Each row comes from the steps of one walk. Every step used is in the known rows, and no mark comes twice. Write the walk behind each row, first mark first.
Known rows
dogak-goluz: [-1.84  3.97  0.05 -0.81  1.99 -0.33  0.37  0.71  0.30 -1.41  0.33  0.03
 -0.60  2.16 -1.03  1.71  0.63  0.89  1.95 -1.35  2.18 -0.59  0.36 -1.30
 -0.50 -0.44 -0.06  0.50  0.10 -2.96]
dogak-zerimib-goluz-vira-peve-daduno: [-3.57  2.76  0.79 -1.76  0.79  0.20  0.72  5.47  0.87 -0.83  1.36  1.37
  2.06  6.43 -1.13  1.10 -1.41 -0.33  0.56  1.82  1.33 -0.55  0.21 -1.27
 -0.99 -0.43 -1.05 -0.94  0.36 -0.95]
zerimib-vira: [-1.63  1.25  0.04  3.41 -0.62  3.98 -0.37  0.41  0.62 -1.33  0.21  0.36
  2.05  0.99  0.39 -2.05  1.91 -0.90  1.32  0.64  3.65 -0.66 -0.45 -3.14
  2.64 -0.30 -1.20 -0.49 -0.61  3.94]
vira-zerimib-dogak-goluz: [-0.97  3.24  1.18  1.53 -2.83 -0.68 -1.69  1.87 -0.08 -1.09 -0.42  0.15
  2.59  4.44 -1.13  1.53 -0.47 -0.29 -1.03 -1.29  1.46  3.28  1.84 -1.08
 -4.18 -2.82  0.41 -0.12  0.33 -0.31]
luta-daduno-peve: [-1.62 -1.25  0.21 -5.32  1.88  0.55 -0.95  1.95 -0.08  1.68 -0.94  1.68
 -0.68  0.61  3.17 -3.48  0.75 -1.30 -0.50 -0.24  0.56 -0.30  1.56 -0.20
 -5.42  0.82 -2.48  0.55  0.67 -1.58]
goluz-vira-zerimib-dogak-daduno: [ 0.06  1.06  1.16 -4.79 -1.43  1.29 -0.20  1.91  0.44 -2.05  1.93  1.73
  4.45  6.28 -1.08 -0.85  1.11 -1.89 -2.24 -1.64 -1.04 -0.49 -0.68 -0.62
 -1.02 -1.92 -1.43 -0.58  2.33  1.82]
peve-luta-daduno: [-4.14  1.48 -2.42 -0.71  1.84 -0.91 -0.87  0.11  1.67 -1.44  4.41  1.52
 -4.26  0.97  0.29 -2.16  1.20  0.37 -2.54  0.15 -1.33  0.29  3.47  0.74
 -4.81 -1.22 -1.58  0.80  1.47  0.02]
dogak-goluz-vira-peve: [-2.42  4.24 -0.06 -5.19  2.83  1.94  1.50  3.63  0.63 -2.03  3.06  0.73
  1.15  3.33 -0.58 -0.03  1.72  0.44  1.23 -1.20  2.70 -1.96  0.30 -3.20
  1.27 -1.77 -0.50  1.50  2.16 -2.03]
dogak-luta-peve: [-1.79  3.50  0.57 -0.08  0.12  2.99  2.08  1.61  0.75 -2.45  1.26  3.43
 -1.06  1.77  0.01  0.86  1.49  3.18  2.72  1.91  1.71 -1.66  3.84 -0.60
 -3.65  0.14  2.33  2.15  1.05 -1.84]
daduno-peve: [ 1.50 -0.85  2.09 -2.78 -0.39  2.64  0.67  3.32  0.49  0.78 -0.93  2.03
  0.04 -0.93  0.80 -1.70 -0.34 -0.55  2.23  0.64  1.64 -0.52  0.37 -2.35
 -2.46  0.53  0.50  1.29  0.48 -2.02]
goluz-vira: [-0.72  0.28  0.03 -4.86  0.96  1.67 -0.30  1.36  0.31 -0.19  2.44  0.92
  2.09  2.23 -0.40 -1.81  1.95 -0.46 -0.66 -0.36 -1.47 -2.91 -1.88 -1.04
  3.40 -1.04 -0.60  0.00  2.17  1.13]
zerimib-goluz-vira: [-2.25  0.78  0.62 -2.44  2.21  1.52 -1.73  3.99 -0.01  0.57  2.24  0.04
  2.48  3.47 -1.53 -0.78  0.99 -0.49 -0.83  1.19  0.82 -2.94 -2.03 -3.78
  3.08 -1.84 -3.07 -1.45 -0.37  1.83]
zerimib-dogak-daduno: [ 1.46  0.46  2.43  0.92  0.48  0.73  1.25  0.96  0.60 -2.08 -1.36  2.54
  2.72  4.25 -2.53 -0.04  0.50 -1.47 -0.33  0.02 -0.81  1.26  0.22 -1.18
 -4.85  1.50 -3.73 -2.21 -0.48  1.78]
goluz-zerimib: [-0.38 -1.44 -0.21 -0.12 -2.49 -0.08  0.90  3.01 -0.66 -0.97  0.15  0.95
  2.71  2.44  1.06 -1.74  0.86 -0.91 -1.48 -2.81  1.80  0.36 -1.29  0.76
 -2.06 -0.49  1.74 -1.84  1.26 -0.32]
peve-daduno: [-1.60 -1.19  0.67 -3.76  1.67 -2.46  0.41  0.39  0.88 -1.33  1.13 -0.59
 -1.33  3.57  1.05  1.64 -1.13 -1.17 -1.45  0.64  0.01  1.19 -0.71  0.84
 -1.64  1.02 -2.70  0.00 -0.57  1.40]
zerimib-dogak-luta: [ 0.07  3.34  2.47  5.00 -0.45  0.90 -0.81  1.89  0.97 -1.72  0.61  3.45
  1.70  3.30 -2.86  1.53  1.65  1.65  2.45  2.61 -0.53  1.05  0.89 -2.13
 -4.36  0.21  0.01 -1.02  0.97  1.92]
luta-peve: [-0.97 -0.47 -0.50 -2.68  0.01  3.11  1.90  1.22 -0.47  0.45 -1.45  1.22
  0.64  0.46  1.25 -3.19  0.17  0.74 -1.31  0.26  1.03 -0.78  2.98 -1.02
 -1.88 -0.90  0.19  0.95 -0.45 -1.45]
vira-peve-daduno: [-1.24 -1.14  0.43 -3.58  1.45 -0.56  2.70  2.86  0.72 -1.46  2.60 -0.73
 -1.20  1.85  2.03  1.01 -1.53 -0.64 -1.19  1.41  2.66  2.26  1.76 -0.98
 -2.74  0.31 -2.12  1.71  0.17  0.85]
goluz-zerimib-dogak-daduno-peve-luta: [ 0.56 -0.58  2.05  0.22 -2.34  2.03  2.55  5.49  1.34 -2.96  0.82  4.70
  2.97  4.99 -1.22 -2.99  1.21 -1.77 -0.81 -1.89  1.85  1.16  0.22 -1.79
 -8.21 -0.12 -0.86 -2.49  1.69  0.16]
goluz-vira-zerimib-dogak: [-0.19  1.02  0.70 -3.38 -2.25  1.47 -1.71  2.20 -0.05 -0.55  1.94  1.03
  4.66  4.81 -0.95 -1.68  1.39 -1.34 -2.50 -0.99 -1.29  0.17 -0.88 -1.27
  0.39 -3.08 -0.29 -0.48  2.35  2.17]

Write each row's walk
[-0.01  0.70  0.95 -1.30 -0.71  3.09  0.99  3.68  2.20 -0.86  2.31  3.09
 -2.75 -1.31 -0.48 -2.28 -0.14  0.34  1.85  1.33  1.53 -0.65  2.45 -2.74
 -4.00 -0.82  1.15  2.24  1.44 -1.73] -> daduno-peve-luta
[-4.19  0.17 -1.40  1.56 -1.94  3.68  1.59  4.93  0.70 -3.06  3.25  2.10
  1.49  3.04  2.45 -4.88  2.86 -1.38 -2.18 -1.92  5.35  0.74  1.66 -2.28
 -3.70 -1.63 -0.51 -1.13  2.17  2.51] -> goluz-zerimib-vira-peve-luta-daduno
[-0.17  1.71  1.53 -5.32 -1.72  2.84  0.51  3.89  1.77 -2.80  3.77  3.55
  2.82  5.67 -1.47 -1.84  1.11 -1.79 -1.50 -0.99 -0.38 -0.57  0.60 -1.86
 -3.16 -2.32 -0.67  0.71  3.30  1.00] -> goluz-vira-zerimib-dogak-daduno-peve-luta
[-2.49  3.90 -0.33  5.27 -2.60  2.85  0.41  1.28  0.98 -1.40 -1.68  2.19
  2.40  3.13 -0.73 -0.72  0.25 -0.04  2.77  0.34  2.16 -0.06  0.92 -0.46
  0.53  0.62  1.83 -1.25 -0.03 -0.28] -> dogak-zerimib-vira
[-1.57  1.16  0.02  2.91 -0.64  5.51  1.41  2.60  0.70 -1.75  1.42  0.34
  1.62  0.31  1.20 -2.36  1.55 -0.84  1.03  1.26  5.49  0.48  1.56 -4.43
  1.52 -0.66 -1.14  0.65  0.01  3.68] -> zerimib-vira-peve
[-2.16  0.68  0.83 -3.00  2.04  2.55 -0.28  5.59 -0.04  0.27  3.00  0.09
  2.19  2.85 -0.76 -1.08  0.82 -0.41 -0.81  1.74  2.31 -2.09 -0.71 -4.58
  2.24 -2.14 -3.21 -0.29  0.06  1.79] -> zerimib-goluz-vira-peve
[-0.85  0.94 -0.29 -5.14 -1.93  1.09 -1.00  1.28  0.05 -0.78  2.72  0.22
  2.96  3.42  0.40 -0.77  0.85 -0.99 -2.08 -1.84 -0.56 -1.26 -0.87  0.11
  2.12 -2.83  0.87  0.74  2.85  0.67] -> goluz-vira-zerimib
[ 0.65  0.88  1.45 -4.17  1.28  2.22  3.94  2.45  2.46 -3.70  2.02  3.82
 -2.11  1.86 -0.68 -0.39 -0.54 -0.95  1.77 -0.69  1.59 -1.57  1.83 -0.91
 -6.03  1.72 -1.40  1.73  0.75 -2.05] -> dogak-daduno-peve-luta
[-1.78  1.18  0.55  0.54 -2.48 -0.77 -1.97  2.43 -0.65 -0.14  0.55 -1.51
  1.35  2.83  0.31  1.96 -1.58 -0.51 -2.00 -0.55  2.41  1.28  0.86 -0.83
 -1.37 -2.69 -0.24  0.03 -0.98  0.41] -> vira-zerimib-goluz
[-3.31  3.65 -0.36  1.25 -0.08  2.37  0.79  3.51  0.24 -2.98  0.32  0.99
  2.85  4.42  0.22 -1.12  2.69 -0.39  1.38 -3.08  5.72 -0.67 -0.86 -2.66
 -0.56 -1.17  0.62 -1.45  0.85 -0.82] -> dogak-goluz-zerimib-vira
[-1.73  3.06  1.49  2.90  0.82 -0.02 -1.78  1.50  0.64 -1.32  0.46  3.31
  1.16  3.96 -1.40  0.30  2.34  1.00  0.97  2.06 -1.21  1.36  1.87 -1.18
 -6.60  0.38 -2.04 -1.21  1.07  1.90] -> zerimib-dogak-luta-daduno
[-2.85  3.65  0.36  0.44 -0.29  0.71 -0.74  3.89  0.41  0.25 -0.01  1.86
  2.72  5.00 -2.21  0.41 -0.47  0.16  1.35  0.86  0.28 -2.01 -0.88 -1.01
  0.42 -0.61  0.32 -1.82  0.22 -1.73] -> dogak-zerimib-goluz-vira
[-2.30  3.01 -0.09 -0.80  0.14 -0.36  1.14  3.27 -0.17 -2.20  0.17  0.56
  1.60  4.04 -0.02  0.50  1.40  0.32  0.45 -3.54  3.61 -0.26 -0.72 -0.56
 -2.34 -0.94  1.29 -1.02  1.28 -3.04] -> dogak-goluz-zerimib
[-1.25  3.76  1.46 -0.32  1.59  1.39 -1.22  2.96  0.52 -0.97  0.49  1.83
  3.80  5.17 -3.29 -0.90  2.42 -0.08  0.54  0.13 -0.53  0.01 -0.95 -4.02
 -0.92 -1.57 -2.28 -1.60  1.05  0.84] -> zerimib-dogak-goluz-vira
[-3.36  4.60 -1.05  5.74 -2.45  4.00  2.03  3.35  2.16 -2.67  1.38  2.84
  0.36  2.24 -0.98 -1.16 -0.07  0.70  2.36  1.56  3.72  1.23  3.53 -1.76
 -1.29 -0.60  2.22  0.25  1.02 -0.13] -> dogak-zerimib-vira-peve-luta
[-2.97  0.10  0.98 -4.82  3.11  1.12 -0.06  5.69  0.43 -0.39  3.87 -0.42
  1.34  4.80 -0.16 -0.33  0.21 -0.85 -1.50  2.16  2.46 -1.73 -1.23 -4.41
  1.28 -1.59 -4.58 -0.36 -0.22  2.58] -> zerimib-goluz-vira-peve-daduno
[-2.77  3.49  0.35  0.07 -0.26  1.46  0.28  5.28  0.45  0.12  0.64  1.84
  2.56  4.39 -1.89  0.03 -0.87  0.23  1.21  1.52  1.46 -1.24  0.62 -1.55
 -0.37 -1.03  0.20 -0.86  0.60 -1.92] -> dogak-zerimib-goluz-vira-peve
[ 1.76  0.69  2.70 -1.31 -3.33  0.88  0.43  2.57  0.47 -1.69 -1.15  2.17
  3.13  4.37 -0.26  0.53 -1.08 -2.01 -0.77 -0.92  1.04  2.75  1.74 -0.42
 -6.75 -0.70 -0.85  0.07  0.42 -0.06] -> vira-zerimib-dogak-daduno-peve
[-2.30 -1.32 -0.16 -5.54  1.04  1.09  2.21  1.49  0.07 -0.78 -0.26  0.68
 -0.26  3.23  2.18 -1.76 -0.77 -0.21 -2.34  0.96  1.09  0.39  2.22 -0.48
 -3.33 -0.12 -1.77  0.94 -1.03 -0.33] -> luta-peve-daduno
[-4.24  2.82  0.17 -0.68  0.57  1.74  2.24  4.99  0.75 -4.21  1.93  0.52
  2.09  6.15  1.39 -0.28  1.79 -0.95  0.74 -2.39  7.03  0.61 -0.03 -3.15
 -2.15 -0.89 -0.77 -0.57  0.70 -0.12] -> dogak-goluz-zerimib-vira-peve-daduno
[-5.84  4.29 -1.43  0.45  0.85  2.55  1.58  4.74  1.04 -4.13  3.26  1.80
  0.43  4.77  1.17 -2.41  2.89 -0.17 -0.07 -2.89  6.34  0.38  2.26 -2.85
 -3.98 -1.99 -0.50 -0.29  2.00 -0.79] -> dogak-goluz-zerimib-vira-peve-luta-daduno
[-2.09  3.07  1.85 -2.73  2.39  0.97  0.34  4.49  1.10 -1.72  1.87  1.58
  2.90  6.36 -2.18 -0.36  1.51 -0.55 -0.15  0.89  0.80  1.19 -0.07 -4.43
 -2.47 -1.36 -3.68 -0.76  1.17  1.44] -> zerimib-dogak-goluz-vira-peve-daduno
[ 0.89  0.62  2.15 -5.98 -1.75  2.85  0.07  3.64  0.64 -1.58  1.34  3.04
  4.68  5.86 -0.63 -1.67  0.87 -2.20 -1.13 -1.27 -0.26 -0.67 -0.50 -1.62
 -2.32 -1.61 -1.00  0.08  2.48  0.78] -> goluz-vira-zerimib-dogak-daduno-peve
[-2.68  2.73  1.00 -2.41  1.19  1.20  2.34  1.92  1.28 -3.27  2.03  3.10
 -1.79  4.01  0.84  1.98  0.87  2.54  1.84  2.41  1.97 -1.02  3.34 -0.16
 -4.72  0.71  0.61  2.08  0.65 -0.97] -> dogak-luta-peve-daduno
